Below are the code and all the weights of a small trained network. Each question names an input and a class and asks about switching units off, where a switched-off unit gives its printed mean instead of its output.

import numpy as np


def w(rows, s, z=0):
    codes = np.array(rows[::2]) - 128.0
    scale = np.full(codes.shape[1], s)
    scale[-1] = z or s
    return codes * scale


def f(y):
    return y / 2 * (1 + np.tanh(0.7978845608 * (y + 0.044715 * y**3)))


def log_softmax(a):
    a = a - a.max(-1, keepdims=True)
    return a - np.log(np.exp(a).sum(-1, keepdims=True))


def net(x, mask):
    res = np.array(x, float).reshape(1, 6) / 4 @ E
    y = f(res @ A[0][:, :-1].T + A[0][:, -1])
    res = res + np.where(mask, y, B[0][:, -1]) @ B[0][:, :-1]
    return log_softmax(res[-1] @ U[:, :-1].T + U[:, -1])


A, B = {}, {}
E = w([
[169,79,81,209,191,191],'x0',
[129,133,128,125,127,124],'x1',
[31,133,65,155,33,193],'x2',
[112,170,113,2,181,218],'x3',
[192,248,150,174,72,165],'x4',
[129,136,125,129,125,132],'x5',
],0.0078)
A[0] = w([
[109,179,125,31,202,230,45],'neuron 0',
[187,63,61,224,219,241,3],'neuron 1',
[174,146,174,103,171,78,43],'neuron 2',
[223,130,188,102,220,71,40],'neuron 3',
[82,2,94,89,176,86,147],'neuron 4',
[167,212,195,172,130,181,82],'neuron 5',
[76,34,121,103,139,117,100],'neuron 6',
[22,148,40,155,76,168,38],'neuron 7',
[39,113,114,66,179,45,73],'neuron 8',
],0.0074,0.0059)
B[0] = w([
[46,142,195,243,167,65,218],'neuron 0',
[90,155,164,37,10,28,207],'neuron 1',
[110,58,142,107,62,178,152],'neuron 2',
[149,67,192,128,110,194,206],'neuron 3',
[167,213,71,172,99,189,253],'neuron 4',
[180,166,98,131,62,173,182],'neuron 5',
[182,156,158,144,114,133,189],'neuron 6',
[170,30,226,100,112,194,202],'neuron 7',
[159,180,150,130,69,136,186],'neuron 8',
],0.011,0.0064)
U = w([
[135,140,129,123,129,146,252],'0',
[147,62,179,112,115,216,57],'1',
[110,168,143,43,80,69,146],'2',
[102,136,156,251,144,96,97],'3',
[141,153,115,125,136,155,215],'4',
[179,215,101,146,114,205,34],'5',
[102,99,61,56,176,101,53],'6',
],0.012)

Each question gives the input, the list of numbers given to net, and the class t.
The units are the neurons (one row each of A and B). Each row of codes is followed by its name. A weight is (code - 128) times the scale printed after its matrix; where a second scale follows, it is the last column's (A, B and U).
mask holds one flag per neuron, in row order. A switched-off neuron (its flag False) gives its mean, the last column of its row in B, instead of its output. The means were averaged over made-up inputs and are rounded, as every weight is.
A unit's drop is (log p(t) with every unit on - log p(t) with that unit switched off) / (log p(t) with every unit on - log p(t) with every unit switched off).
The circuit of an input: a set's keep is (log p(t) with only the set's units on - log p(t) with every unit switched off) / (log p(t) with every unit on - log p(t) with every unit switched off). Starting from all 9 units, units are removed one at a time, each time the one whose removal leaves the highest keep (on an exact tie, the one counted first), for as long as the keep stays at least 0.8.
units of the circuit, in order: the units of the circuit, biggest drop first
most important unit: the unit with the biggest drop
k most important neurons: the k neurons with the biggest drops, biggest first
drop when u is switched off: that unit's drop, to one decimal
input [8,-6,4,-5,7,-3], class 2: 2 most important neurons -> (neuron 1; neuron 4)
input [5,5,-5,-5,3,-4], class 1: 2 most important neurons -> (neuron 3; neuron 0)
input [-5,2,7,-1,1,0], class 1: 2 most important neurons -> (neuron 7; neuron 1)
input [-7,0,-8,2,-1,-2], class 1: most important unit -> neuron 3
input [6,5,5,5,7,-7], class 0: units of the circuit, in order -> (neuron 4; neuron 1)
input [2,8,8,-8,-6,-3], class 1: 2 most important neurons -> (neuron 7; neuron 0)
input [-4,5,-7,-7,0,-2], class 1: units of the circuit, in order -> (neuron 3; neuron 2)
input [5,-7,8,-5,-7,-2], class 1: 2 most important neurons -> (neuron 7; neuron 0)
input [-3,-3,-5,4,-6,-3], class 5: units of the circuit, in order -> (neuron 4; neuron 8)
input [-6,-6,-8,2,-6,2], class 1: 2 most important neurons -> (neuron 3; neuron 2)
input [5,4,7,-7,0,-1], class 1: 3 most important neurons -> (neuron 7; neuron 0; neuron 4)
input [5,1,-4,-5,1,3], class 2: units of the circuit, in order -> (neuron 1; neuron 0)
input [-2,1,1,4,-5,2], class 5: 3 most important neurons -> (neuron 4; neuron 1; neuron 8)
input [2,-1,1,8,0,5], class 3: units of the circuit, in order -> (neuron 0)
input [-4,-3,-5,6,2,2], class 3: 3 most important neurons -> (neuron 0; neuron 1; neuron 7)
input [8,1,1,-3,7,-5], class 2: 2 most important neurons -> (neuron 1; neuron 4)
input [-5,-6,-6,-5,-5,-1], class 1: 2 most important neurons -> (neuron 3; neuron 2)
input [-4,8,8,4,8,-7], class 1: 2 most important neurons -> (neuron 7; neuron 4)
input [7,3,-1,2,-4,-4], class 2: drop when neuron 2 is switched off -> 0.0
input [0,-6,-5,-3,-7,-1], class 5: drop when neuron 0 is switched off -> 0.1
input [-3,3,8,-8,3,5], class 1: drop when neuron 0 is switched off -> 0.2
